Each row is followed by roughly how far along a hidden order it lies, from 0 to 12. A new part has a new order.
(in the rows, 100 means zero)
100 103 100  96  97  71 105 102 105  75  97 120 100 122 102 107  89  88  92 100 118 100  83  98  92  88  75 101 106 104 -> 6
 99 107 112  68  80  48  89 100 106  41  84 161  52 116  88 105  75 115  85 121 132  99  80  95  95  86  67 100 119 106 -> 9
102  98  93 108  97  96 100  99 105  86 103 141  94 121 100 107  87  82  90  93 110 100  87  97 112  98  78 100 106  98 -> 4
 93 119  84 100 113  46 115  92 107  45 112 158  69 125  78 107  64  90  86  88 156  98  72  97 111 109  97 100 113 102 -> 7
 98 114  98  74  97  61  97  98 104  27  88 180  77 105  94 111  75 109  90 124 138  99  83  92  97  94  78 101 111 114 -> 11
100 109  97  72  98  61  87  98 104  56  91 193  68 117  94 112  68  99  93 123 130 100  81  94  97  92  77  99 109 105 -> 12
 99 107  96 101 102  68 110 100 105  70 100 142  90 122  97 107  80  89  89 101 127  99  81  99  96  92  78 101 109 103 -> 6
 97 110  93  99 109  62 111  97 105  71 102 121  84 124  94 107  82  91  90  96 133  99  80 100  98  97  83 101 108 104 -> 8
 98 109  95  99 105  63 115  98 105  66 102 138  89 119  95 105  78  82  89  95 133  99  80 103  98  91  81  97 108 102 -> 2
 97 109  95  82  98  60  93  98 102  48  93 191  71 109  93 110  69 102  90 122 133  99  80  93 100  95  81  99 111 106 -> 8
 99 108 110  70  81  47  89  99 106  39  86 158  52 116  87 106  69 115  82 122 138  99  80  94  96  88  71 100 121 106 -> 10
 95 117 109  72  92  26  92  96 105  29  90 155  46 104  81 109  63 117  87 119 147  99  77  91 100  99  88 101 118 109 -> 11
 97 110  97  73 101  61  97  98 104  59  95 185  73 114  94 112  76 101  92 123 133 102  82  87  97  98  85 101 106 111 -> 10
 97 107  97  98  99  75 102  98 103  76 104 136  89 109  93 101  84  98  93  97 123 100  92  96 106 100 101 101 106 103 -> 0
100 102  90 111 101  90 100  97 105  87 105 148  88 117  97 107  81  85  90  93 121 100  86  94 115 101  85 100 105  99 -> 4
 99 107  99  70  94  65  92 100 102  47  88 199  77 110  99 111  78 102  91 127 127 100  85  93  93  91  77 100 107 109 -> 8
 99  99  98 101  96  88 102 100 107  75 106 139  96 126 100 107  91  85  92  97 116 100  87  93 109  93  78 101 105 103 -> 2
 95 108 106  65  89  60 100 100 104  50  91 187  71 119  90 103  78 104  87 116 131 100  79  93  98  90  72 100 116 105 -> 3
 98 109  97  70  96  65  94  98 106  43  95 198  75 121  96 112  80 100  89 121 131 101  79  86  99  95  73 101 110 112 -> 10
 99 106 115  71  86  49  86 101 104  61  84 133  54 106  90 108  81 121  89 123 126 100  83  94  93  91  76 101 115 107 -> 9
 93 122  92  74 104  38  96  93 104  22  94 188  61 102  81 111  64 113  90 120 156  99  74  91 106 110 102 101 111 113 -> 12
100 103  99  93 103  74 104 102 104  78  95 114 100 122 103 107  90  89  93  99 120 100  86 100  91  89  77 101 106 104 -> 6
101 103  96  98 107  68 110 101 105  76  98 132 101 125 101 108  87  85  91 101 119 100  84 101  92  90  74 101 106 109 -> 7
100 100  97 102  96  83 100 100 106  73 107 138  92 125  97 107  86  86  90  94 127 100  84  94 108  93  77 101 106 103 -> 3
 97 110 109  69  84  39  86  98 104  50  88 142  45 109  84 107  71 120  85 121 134  99  82  93  98  94  79 101 120 105 -> 9
 98 108  92  98 109  66 112  98 105  75 101 140  94 120  97 107  81  85  91  96 127  99  80 100  96  93  80 100 108 104 -> 6
 93 119  85 102 118  36 116  92 106  52 113 161  67 121  78 107  65  91  88  88 159  98  73  96 111 109 104 100 111 102 -> 7
 98 112  88  99 108  53 113  96 106  62 105 145  85 127  89 106  74  88  87  93 140  99  78 101 101  97  82 100 110 103 -> 9
 96 108  96 106 104  66 103  97 106  77 114 132  81 115  94 108  82  94  94  90 123 101  82  88 113 106  96 101 102 103 -> 2
 97 111 108  69  85  40  88  98 106  39  87 161  43 112  83 107  67 118  84 120 144  99  77  94  99  91  76 100 120 105 -> 9
 96 110  98  73 103  56  89  98 101  56  95 170  63 101  91 113  69 109  95 125 133 100  73  90  99 100  95 100 104 108 -> 8

Next part:
105  98 102 100 124 103  82  83 111 116 108  75 102 109  97 122 116 101 131 103 101  94 116 105 113 108 100  95 105  69  96  96 102  93 102 101 128 111 110  88  97  84  98  94 108  87  70 101 131 140  86  94  99 122 101 105 101 103 115 100  93 106  73 114  99 107 102 -> 11
113  99  97 100 121 106  89  83 110 123 110  76  94 109  97 119 108 101 129 105 107  95 101 103 114 116  98  95 110  76  96  90 103  93 102 101 109 118 105  89  95  87  98  84 108 104  86 105 131 129  85  95 100 121  99 104 103 107 124 104 100 105  61 111  98 102 104 -> 12
102  97  95 103 124 107  79  80 104 123 111  73  94  99  98 124 110  98 128 103 102  93 114 104 112 108  96  97 102  62  94  89 101  91 105 100 111 108 107  89  95  88  97  81 106 112  75 108 129 137  86  91 100 123 101 105 104 108 126 104  87 104  54 112  97 100 105 -> 12
 70  99 128  90 120  96  83 110 110 117  97 115 114 124  92 106  98  98  88  99  95 101 145 110  82  68  95 103  82  96 101 106  97 106  92 101 109  84 101 103 109 117 101  47  97  85  64 111  92 119 108 101 100 101 105 100 102 101  93  78 117  92 124 105  99  96 109 -> 2
109  97  92 102 115 102  89  80 102 125 112  75  90  92  98 121 108 100 128 104 106  94  76 100 117 122  95  96 113  81  95  90 112  93 104  99 105 115 106  92  93  85  94 106 104 112  93 101 130 119  85  92  98 114  98 102 102 101 121 108  90 103  56 111  95 105 102 -> 12
 96  94 113  97 122 107  84  84 133 124 111  76 100 112  98 123 108  97 120 102 103  93 134 104 110 103  93  98 110  68  96  96 103  91 100 100 110 104 108  87  96  91  97  59 108 100  69 107 127 137  91  91  98 122  99 104 102 110 116  94  99 103  77 114  99 102 107 -> 10
 68  99 139  94 129 104  87 106 104  98  97 118 109 117  91 103  95  95  92 100  96 101 143 104  85  68  95  97  86  96 101 111  93 107  91 103 113  81  99  99 108 119 100  43 102  78  68 110  95 109 113  96 101 100 104  98 101 102  93  82 107  94 132 105  98  97 106 -> 2
121 104  78 104  61  91 124 104  88  69  92 101  92  82 108  84  97 106  89 100  98 105  58  94 109 116 116 105 106 121 101  98 111  99 105 100  85 108  95 110  96  89  98 154  94 117 137  91  91  66  96 101 100  77  96  96  97  92  83 120 103 101 102  89 103 100  90 -> 4
 76  94 130  87 105 105  82 103 118 121 101 118 114 122  93 109  95  92  97 100  99  98 155 106  84  75 100 100  89  96 100 114 103 108  91  98 112  84 104 103 107 112 107  41 102  73  63 108 103 117 101  99  99 112 104  97 102 105  96  87 105  98 129 109 101 100 111 -> 3
 97 104  91 103  81  94 120 118  86  68  93 115 103  89 110  80  95 104  78  98  92 107  75  94  89  94 108 105  98 127 104 104 105 109  92 101  89  94  92 111 105 108  95 137  90  95 143  92  71  68 113 111  99  88 100  96  97  89  79 104 108  98 107  89 102 100  93 -> 0
 61  99 125  90 126 107  88 107 115 122  97 119 113 116  91 106  94  94  86  99  96 101 146 107  84  75  94  95  87 104 101 109  95 107  91 101 109  79 100  93 108 118 109  42 100  83  78 107  93 106 110  96 100  92 105  99 100 108  93  79 107  92 130 104  96  96 111 -> 2
109 104  87 103  72  93 121 116  80  67  89 114  95  87 106  72  94 103  77  96  96 107  61  95  91 100 104 104 103 141 103 101 108 107 102  96  89  93  91 113 102 105  99 139  91 107 135  89  76  68 111 110 101  81  98  95  98  92  77 102 102  93 120  87 101  97  90 -> 1
103 108  85 105  71  91 122 114  69  68  94 113  93  83 105  82  99 107  83  97 100 107  61  95 101 109 105 105 101 140 102  99 103 100 102 101  88 102  96 110  97  99  94 153  93 114 143  92  76  64 104 103 101  83  97  98  97  94  90 115  98 101 111  88 102  99  87 -> 2
 71  98 142  96 111  99 101 109 123 113  94 124 114 116  92 104  88  96  90  99  94 103 139 102  84  72  91 100  86  98 105 109  98 109  90 101 104  81  98 106 106 118 102  48 101  78  75 101  85  96 112 101  99 118 105  99 100 101  88  82 113  91 140  96  99  97 107 -> 1
 72  96 129  93 115 105  91 106 119 118 103 119 115 121  90 109 100  95  92 101  99 100 145 108  84  75 100  96  89  94 101 106  85 101  90 104 112  79 101  95 107 123 105  39 103  77  71 106  97 112 113  98  98  98 105  99  99 104  92  80 109  95 130 109  98  98 110 -> 3

102  99 102 122  99 125  76 138 131 100 100  99 101 100 101 100  92  80 100 101  99 100  95 115  98 105  99 100  81  99 109 100 101 103  93  93 101 158 101 162 116 102 100 101 113 101 101 101 100 103 101 100  97  89 100 100  71  78 103 114 104  79 100  87 109 104  98 100 105 101 101  96  99  97 112  40  95 114  59 102  99 -> 3
 87 101  91 126 102  85 101  95 105  97  94  98  98  99  99 128  74 103  61 105  87  76 102 107 101 100 135 102 102 100  97  98  97  67  95  85  97 136 100  91  99 102 141  98  98 101 101 102 148  98 100  96  97  97 100 161  97  98  93 101  99  78  92  77  99  80  98  96 102  57  41 115  81 101 102  44  92 112 100  95  90 -> 0
100  97  98  95  97 109  84 106  94 103  78  99  68  99 100 103 116  92 101 100 110  95  88 101 120  93 108  78  98 100 100  98 114 138  96 101  85 157 128 155 122 103  98 110 106  38 108 127 105  98 100 107 115  73  76  97  58 103 105  92 108 102 103 106 103 129 113 110 105  76  97  85 100  97  96  52  96 106  61 112  89 -> 2
101  98 102 149  94 110 100 105 104 101  99  98 141  99  85 118 106  91 102 103 102  97 104 100  95  97  98 114  95  96  97  96 104  61 100 102 104  82 102 105 113 146 101  94  95 124  67  95 125  96 100 104  96 114 115 102  94 107 104  72  44  98 103  98 127  90  69 101  80 103 108  93  99  98 106 117 106  99  83 101  93 -> 9
105 100  95  96 100 106  89  97 104 100 102  97 103  95 103 142 103  91  99 102  96  76 101 104  96  96 128 116  94 111  93 102  80 104 102 103  96 101 105  84 106 133 137 121 117  66  97 103 144  95 103  98  76 102  95 127  77 100 114  78 109 106  98  81 111 101 103  94  65 103  78 104 102  94 108  94  89  94 110 100  95 -> 5
116 101  77 103  93  96 113  99  88 101  99 100 102  98  95 111  99 135 108  98 111  99 100 104 102  84 102  70  90 111  75 100  97 104 106 100 123  97 102  42  95  82  56  35  70  95  97  94  69 100  98  97  78  94 111  90  98  97 101  94 114 132 110 105 123 113  94  98 108 114 138 105 121 100 101  84  72  95 104  58 103 -> 3
 95  93 102  96  89 118 108 119  73  60  95 110 119 107 107 146 117  82 105 104 104  86 116  98  93  94  92  97  82 101 106  75 112 116 101 104 112  97 109 127 122 113  90  55  79 101 100 113  89  98  93 116 100 124  97 110 100 142 113  98  77 114 104 119 137 111  75  78 108  99 119  79  98 100 106 138 120 101  89 103  89 -> 8
 94 115  72  96  78  99  93  87 111  87  91  99 100  97 103 104  73 105  51 113 100  89  92 101  95  99  79 104 104 105  99 105  74  58  95  87  96 111 102  80 102 149 110 119 108  88 106 100 104  79  94  90  15  98 100 104  83  75 113  94 107 101  97 105 116  82  72  98  67  51  53 111  98 101 109  55  92  93  71  96  75 -> 6
 83 100  87 126 101 131  82 100 102  97 102  94 103  92  94 109 100  98 100 100  96  99 101 119 101  99 127 105  86 108 109 101  88  91 102 100  97  99 102 150  95 104 151 112 104 102  95  95 135 100 108  91  79 100 101  86  80  78 103 100  88 105  97  76 100  99  96 101 102 101  43 103 102  99  99  95  93  96  67 108  99 -> 4
103  99  98 101  71 102 101  97 103  99  97 111 129  97  99 168 101 124  99 113  97 108 121 102  95  99  97 106  96 117  82  84 102  65 100 101  96  65 113  58  98 131  55 112 102 141 100  86 108  98  89  91   0 101 118  93  94 122 102  59 103 102  99 101 133 101 100  75  88  83 114  98  99 103 116  99  64  96  83  79  70 -> 10
101  98  98 141  74 198 102 108 106 100 100 108 100  99  99 103 102 127  99 102  99 113 103 101 100  99  71  72 100 101  85  92 101 101 101 106  99  84 125  81 125 104 102 104  71 112  59 100 102  99  99 101  92  48 100  96  79 101 102  79 102 116 110 100 101 100 100 100  72  81 120 100 101  99 124 105  58 100 103  74  65 -> 12
105 105  62 102 107  91 119  89 114  34 103 114 139  85  67 113  84 106  96 116  87 108 119 104  87 101  90 113 121 116  89  84  93  88 101  96  97  51 101  26  86 149  48  81 102 159  96  66 112  74  79  84  84  87 127  70 118  93 127  57  23 116  96  81 113  94  91  71  96  98 105 117 102 103 105  96  64  71 111  80  85 -> 3
106  99  93 148  99 108 106  97 103 101 104  96 144  94  93 194  90  89  66 120  93  99 104 103  97  94  99 120 104 129  89  77  90 104 105  94  94 102 108  78  96 110  61 130 107 102  58  81 122  95  83  88  66 108 104  72  99 100 142  43  36 114 101 102 124  83 101  76 111  83  84 108  92  97 101  93  89  83 114  99  66 -> 7
100  99  69 122  98 104 100  76  99 100 100  99  99  94 101 102 100  98 100 118 101 110 124 100  84  99  82 101  99  98  99  99 100 106 103 100 117  43  89 102 101 101  32  66 100 166 101  79 100  74  83  98  33 105 124  66 117 120 101  97  46 100 100 104 115 102  74  79 113 107 138  98  97  99  99 142 103  88 102 104  97 -> 0

Part 4:
138  90 107  81 129  97  99  99 123  92  97 116 110  71  86 117 145 121  94  96 109  90  84 103  99 105  63  91  98  97 110  82 113 106 113 107  95  70 108 101 131  86 106  93 107  81  72  47 110 106  69  96 101  94  80 105  99 113  79 142 140  63 128 120  87 136  50  99  86 160 102  89 105  81  53  52 108  82  88 103 106  92  77 123  86  95 124  91 124  90  91 106  89 114  96 124  46 110  79 128 136 108 156  38 127  85  86  82  60 116 117 101 103 112  85  84 100  99 140 115 100  97 122 122  97  74  87 107  88 108 112  85 146 135 132 123 -> 12
134  97  99  81 168  99 101 103 126 108  92 113  94  61  87  78 154 116  82  98 103  61  85 107 116 113  89 101 106  95 116  97  92 135 101 105  94  71 108 103 115  82  85  89  99  89  80  51 118 105  63 100 104 101  72 116  93 104  72 143 145  75 118 114  82 131  51  95  81 141  98  90 110 101  64  64 114  87  82  96  94  93  87 125  94 102 106  93 162  98  95  94  88 130  97 112  51 108  83 137 123 105 133  36 121  92  95  90  63 108 126 102  99 120  86  83  92 101 148 122  79  95 119 133  95  71  95 112  86  88  96  70 184 129 139 120 -> 0
145  89 103  73 135 103  93 100 112  86  97 121 111  68  76 102 141 115  92  93 103 112  94 113  94 107  69  96  89  95 109  70 103 118 114 107  96  66 119 100 125  82  98  87 132  79  73  76 104 111  57 100 111 101  83 104  95 110  80 140 168  66 137 121  84 123  50 101  91 129 100  80 101  81  64  49 106  93  72 106 113 103  79 120  98  91 100  93 136 107 103 112  78 110  99 122  39 111  59 141 122 109 120  40 123  97 101  88  69 110 127  98  94 110  92  83 107  99 147 113  92 100 139 114  80  75  92 107  79 109 113  76 137 116 129 119 -> 9
151  90 107  85 139 101  97  98 115  90  96 115 112  66  81 105 147 119  93  95 109  95  87 104  94 104  65  92  99 100 106  80 105 113 117 106  95  71 109 100 130  79 104  88 119  84  74  66 101 104  59  98 105  97  79 103  98 110  79 148 151  60 129 120  79 131  61  99  85 137 101  84 100  82  74  66 104  89  77 103 110  98  80 122  93  94 111  89 113  98  97 109  86 109  98 127  41 109  74 129 132 108 143  51 125  88  91  84  59 113 118 100  99 112  89  81 102  99 144 112  95  99 136 125  87  68  89 104  84  96 110  86 156 130 136 118 -> 12
128  84  80  80 132 103  92 110 117  88  94 121 112  84  79 113 142 113  89  96  93 117  95 118 111 108  84 106  86  92 116  77 130 125  93 104  96  55 126 102 117 102  96  94 125  71  68  66 126 115  61  98 110 100  75 107  92 102  76 133 170  74 133 114 112 129  28  99  92 119 100  98 123  94  55  57 120  93  83 103  92 106  85 114 106 103 103  93 144 105 102 106  78 139  97 112  81 109  50 140 120 102 110  46 123 101 106  83  90 106 137 100 100 126  89  74 106  99 139 119  92  97 111 120  85  70  92 113  88 111 116  61 155  98 134 121 -> 0
146  73  97  76 108 102  93  99 136  83  96 117 124  91  81 124 127 115 110  94  84 128 101 126 100 108  88 103  80  75 113  83 145 109  92  95  98  61 120 100 105  98 103  89 134  72  75  64 135 114  65  99 115  96  83 130  89 108  80 130 141  76 122 122 102 127   8 100  91  95 101  98 123 100  50  39 120  94  75 104  92 107  89 100 107  94 101  93 137  95  97 101  63 136  99 115  96 114  68 142 114  99 118  42 121  99 106  75 105 101 116 101  98 127  93  80 109  98 121 111  99 101  98 104 100  76  97 120  89 128 123  67 156  99 131 121 -> 2
149  93 117  74 107 105  99  92 129  93  94 124 115  66  87  88 113 122 126  97  85 101 104 135 118 115  99 102  86  68 118 109 125 123  90  94  99  73 116 103 100 102  93  92 137  98  78  70 138 114  71 102 115 100  75 128  86 106  88 119 157  83 122 118  74 122  39  97  82  77  98  99 131 111  50  46 120  98  57 101  91 102  95  96 100  97  94  93 153 105  97  93  50 128 105 121  99 116  78 162 105 103  78  48 119 100  99  83 113 107 142 101  99 123  98  75 103 100 119 115  87 105 116  97  95  88 101 124  90 127 123  73 136 107 125 120 -> 0
145 105 124  83 141 102 105  89 132 109  91 110 102  48  98  58 129 127 115 101  93  33  93 118 129 116  99 100 103  68 119 119  97 130  88  95  96  80 102 104 105  90  83  94 100 109  78  35 130 103  73 103 105 101  73 123  87 107  90 122 138  84 108 119  47 123  51  92  77 114  97  97 120 111  38  55 117  88  61  93  86  85  91 115  88 101 106  92 123  93  91  86  69 134 103 117  84 113 103 148 118 106 112  56 118  91  82  88  79 108 127 103  99 120  90  81  89 102 129 121  78 100 125 120 101  82  99 116  88 103 101  83 133 138 133 114 -> 0
150 107 124  84 158 101 105  93 121 110  91 105  97  47  90  66 138 127 105 100 103  42  87 108 122 114  81  96 106  86 112 106  86 137  99 102  95  74 104 104 116  81  88  95 102 109  79  50 114 102  68 102 102 101  73 110  94 109  90 138 135  84 122 121  63 128  64  93  77 127  97  86 106  99  48  62 105  86  64  91 100  86  88 123  86  98 107  93 121  98  91  92  76 120 101 119  52 110 104 146 130 109 129  60 122  86  81  92  64 112 125 102  98 114  88  82  89 102 126 123  79  98 134 126  94  76  95 119  85  99  98  82 142 145 137 119 -> 4
144 101 132  78 111 108 102  90 129  90  91 116 116  66  93  83 124 127 131  99  85  74 104 135 125 116 100  99  88  65 120 110 112 122  84  93  98  72 119 103 102  96  94  96 140 108  84  60 125 113  73 103 110 100  72 123  85 109  91 107 153  87 119 120  58 122  52  95  81  76  98 100 120 105  63  56 119 102  61 100  92  95  95  99  95  99  99  91 147 105  94  95  53 126 107 115  88 113 106 166 107 105  85  63 126  97  90  89 110 105 142 101  99 119 101  78  99 101 131 120  88 105 127  99  92  85  98 128  90 123 124  79 125 116 118 119 -> 2
